In the rows, zero is written as 1.223.

In each set, the steps that take the first to the second take the third to the fourth. Give the fourth.
Each answer is a row, close to the row of the state it stands for.
A [ 0.110,  1.735,  1.370,  1.000,  1.077,  0.774,  1.417,  1.187,  1.372,  0.589,  0.580,  1.546]
B [ 0.794,  0.719,  1.986,  2.059,  1.451,  0.741,  1.886,  1.279,  1.227,  0.899,  1.302,  1.561]
C [ 1.909,  0.856,  1.619,  2.235,  1.369,  0.941,  1.708,  1.613,  1.163,  1.260,  1.884,  0.945]
D [ 2.275,  1.062,  0.852,  1.380,  1.665,  1.585,  0.710,  1.227,  1.179,  1.798,  1.484,  0.965]

A [ 2.185,  0.616,  1.193,  1.508,  2.026,  1.074,  1.296,  1.368,  1.186,  1.275,  2.024,  1.642]
B [ 1.775,  1.813,  0.546,  1.480,  2.136,  0.746,  1.160,  1.460,  1.524,  1.129,  0.777,  1.230]
C [ 1.562,  0.597,  1.191,  0.658,  1.102,  2.034,  0.971,  1.536,  1.137,  1.937,  1.817,  0.818]
D [ 1.005,  1.391,  0.870,  0.113,  1.313,  1.763,  0.682,  0.898,  1.282,  1.378,  1.285,  1.794]

A [ 2.092,  0.549,  1.247,  1.536,  1.984,  1.258,  1.258,  1.307,  1.114,  1.301,  1.973,  1.642]
B [ 1.312,  0.222,  1.326,  0.717,  0.958,  1.954,  1.187,  1.299,  1.006,  1.808,  1.788,  1.001]
C [ 2.095,  0.575,  1.265,  1.460,  1.945,  1.123,  1.344,  1.419,  1.177,  1.175,  1.990,  1.650]
D [ 1.261,  0.151,  1.402,  0.672,  0.951,  1.973,  1.271,  1.357,  1.146,  1.788,  1.775,  1.008]

A [ 0.507,  1.587,  1.319,  1.039,  0.108,  1.228,  1.177,  1.291,  1.247,  1.232,  0.809,  0.509]
B [ 1.289,  0.201,  1.348,  0.756,  0.957,  1.971,  1.122,  1.245,  1.010,  1.686,  1.767,  1.045]
C [ 1.093,  2.063,  0.728,  0.870,  0.502,  1.420,  0.513,  0.803,  1.176,  1.117,  0.587,  1.132]
D [ 0.452,  1.550,  1.437,  1.130,  0.145,  1.364,  1.211,  1.233,  1.285,  1.362,  0.699,  0.541]

A [ 1.053,  2.014,  0.712,  0.913,  0.578,  1.445,  0.386,  0.883,  1.288,  1.136,  0.524,  1.105]
B [ 1.102,  2.050,  1.145,  2.001,  0.888,  0.859,  1.336,  0.923,  1.168,  0.922,  0.381,  0.801]
C [ 1.094,  2.047,  0.694,  0.923,  0.659,  1.386,  0.411,  0.824,  1.277,  1.095,  0.605,  1.115]
D [ 1.146,  2.084,  1.194,  1.922,  0.891,  0.841,  1.423,  0.913,  1.167,  0.972,  0.282,  0.763]

A [ 0.540,  1.534,  1.342,  1.103, -0.022,  1.429,  1.079,  1.300,  1.299,  1.253,  0.695,  0.595]
B [ 1.846,  1.943,  0.622,  1.500,  2.068,  0.727,  1.194,  1.495,  1.535,  1.142,  0.690,  1.136]
C [ 1.065,  2.135,  0.570,  0.913,  0.594,  1.350,  0.397,  0.846,  1.306,  0.957,  0.651,  1.102]
D [ 1.164,  2.078,  1.159,  1.888,  0.910,  0.768,  1.432,  0.911,  1.208,  0.913,  0.326,  0.721]

A [ 1.299,  0.513,  1.029,  0.366,  1.816,  1.595,  0.941,  1.482,  1.218,  1.218,  1.848,  1.926]
B [ 0.482,  1.748,  1.119,  1.028,  1.970,  0.577,  1.544,  1.151,  1.322,  0.729,  0.524,  1.770]
C [ 1.524,  0.573,  1.312,  0.633,  1.020,  1.989,  0.957,  1.514,  1.199,  2.023,  1.763,  0.845]
D [ 0.989,  1.226,  0.940,  0.151,  1.303,  1.874,  0.506,  0.856,  1.188,  1.503,  1.225,  1.668]

A [ 0.995,  1.306,  0.835,  0.150,  1.310,  1.825,  0.666,  0.920,  1.319,  1.495,  1.295,  1.784]
B [ 0.978,  1.583,  1.592,  2.060,  1.439,  0.319,  1.760,  0.958,  1.252,  0.561,  0.987,  1.283]
C [ 0.231,  1.636,  1.346,  0.930,  1.012,  0.750,  1.351,  1.129,  1.394,  0.556,  0.593,  1.613]
D [ 0.592,  1.836,  1.187,  1.080,  1.926,  0.554,  1.520,  1.203,  1.334,  0.708,  0.613,  1.787]

A [ 1.383,  1.104,  1.523,  1.485, -0.003,  1.438,  1.185,  1.486,  0.852,  1.500,  1.454,  0.189]
B [ 1.571,  0.661,  1.146,  0.773,  0.923,  1.940,  1.012,  1.476,  1.185,  2.030,  1.816,  0.899]
C [ 1.276,  1.178,  1.375,  1.552,  0.102,  1.565,  1.323,  1.429,  0.921,  1.413,  1.544,  0.270]
D [ 1.593,  0.712,  1.150,  0.778,  1.083,  2.006,  0.936,  1.507,  1.130,  1.943,  1.820,  0.836]

A [ 1.556,  0.645,  1.084,  0.707,  1.054,  1.993,  0.937,  1.491,  1.289,  1.967,  1.820,  0.898]
B [ 0.962,  1.200,  0.748,  0.079,  1.318,  1.748,  0.592,  0.910,  1.304,  1.523,  1.343,  1.821]
C [ 2.047,  0.635,  1.210,  1.508,  1.917,  1.213,  1.237,  1.323,  1.194,  1.187,  2.017,  1.606]
D [ 1.887,  1.931,  0.723,  1.477,  2.036,  0.675,  1.182,  1.397,  1.591,  1.064,  0.646,  1.276]

A [ 0.703,  1.888,  1.190,  1.080,  1.838,  0.676,  1.576,  1.186,  1.359,  0.776,  0.559,  1.790]
B [ 0.092,  1.651,  1.269,  0.968,  1.081,  0.838,  1.244,  1.103,  1.272,  0.616,  0.622,  1.577]
C [ 1.083,  2.096,  0.511,  1.003,  0.696,  1.444,  0.443,  0.821,  1.311,  1.028,  0.523,  1.029]
D [ 1.261,  1.966,  1.231,  1.837,  0.842,  0.828,  1.445,  0.847,  1.169,  1.000,  0.427,  0.702]

A [ 0.991,  0.733,  2.085,  2.042,  1.505,  0.707,  1.992,  1.221,  1.200,  0.761,  1.378,  1.431]
B [ 2.091,  0.476,  1.270,  1.582,  1.911,  1.295,  1.300,  1.376,  1.205,  1.195,  1.919,  1.652]
C [ 1.996,  0.919,  1.554,  2.305,  1.278,  0.816,  1.682,  1.494,  1.098,  1.241,  1.814,  1.061]
D [ 2.353,  1.062,  0.841,  1.431,  1.658,  1.722,  0.747,  1.201,  1.099,  1.776,  1.485,  0.816]

A [ 1.525,  0.637,  1.163,  0.771,  1.076,  2.020,  0.958,  1.531,  1.205,  2.093,  1.930,  0.910]
B [ 1.890,  0.822,  1.561,  2.077,  1.219,  0.934,  1.666,  1.587,  1.182,  1.123,  1.911,  1.003]
C [ 1.955,  0.830,  1.549,  2.200,  1.397,  0.954,  1.675,  1.611,  1.130,  1.181,  1.847,  0.933]
D [ 1.567,  0.594,  1.248,  0.693,  1.063,  2.039,  1.025,  1.595,  1.272,  2.067,  1.763,  0.880]

A [ 1.328,  0.205,  1.439,  0.759,  0.943,  1.990,  1.248,  1.251,  1.101,  1.744,  1.733,  0.960]
B [ 2.164,  0.600,  1.272,  1.552,  1.983,  1.306,  1.378,  1.338,  1.169,  1.256,  2.002,  1.644]
C [ 2.462,  1.151,  0.871,  1.295,  1.774,  1.643,  0.671,  1.175,  1.158,  1.899,  1.461,  0.974]
D [ 1.306,  1.151,  1.409,  1.618,  0.123,  1.534,  1.253,  1.529,  0.982,  1.483,  1.553,  0.232]


There are 16 states.
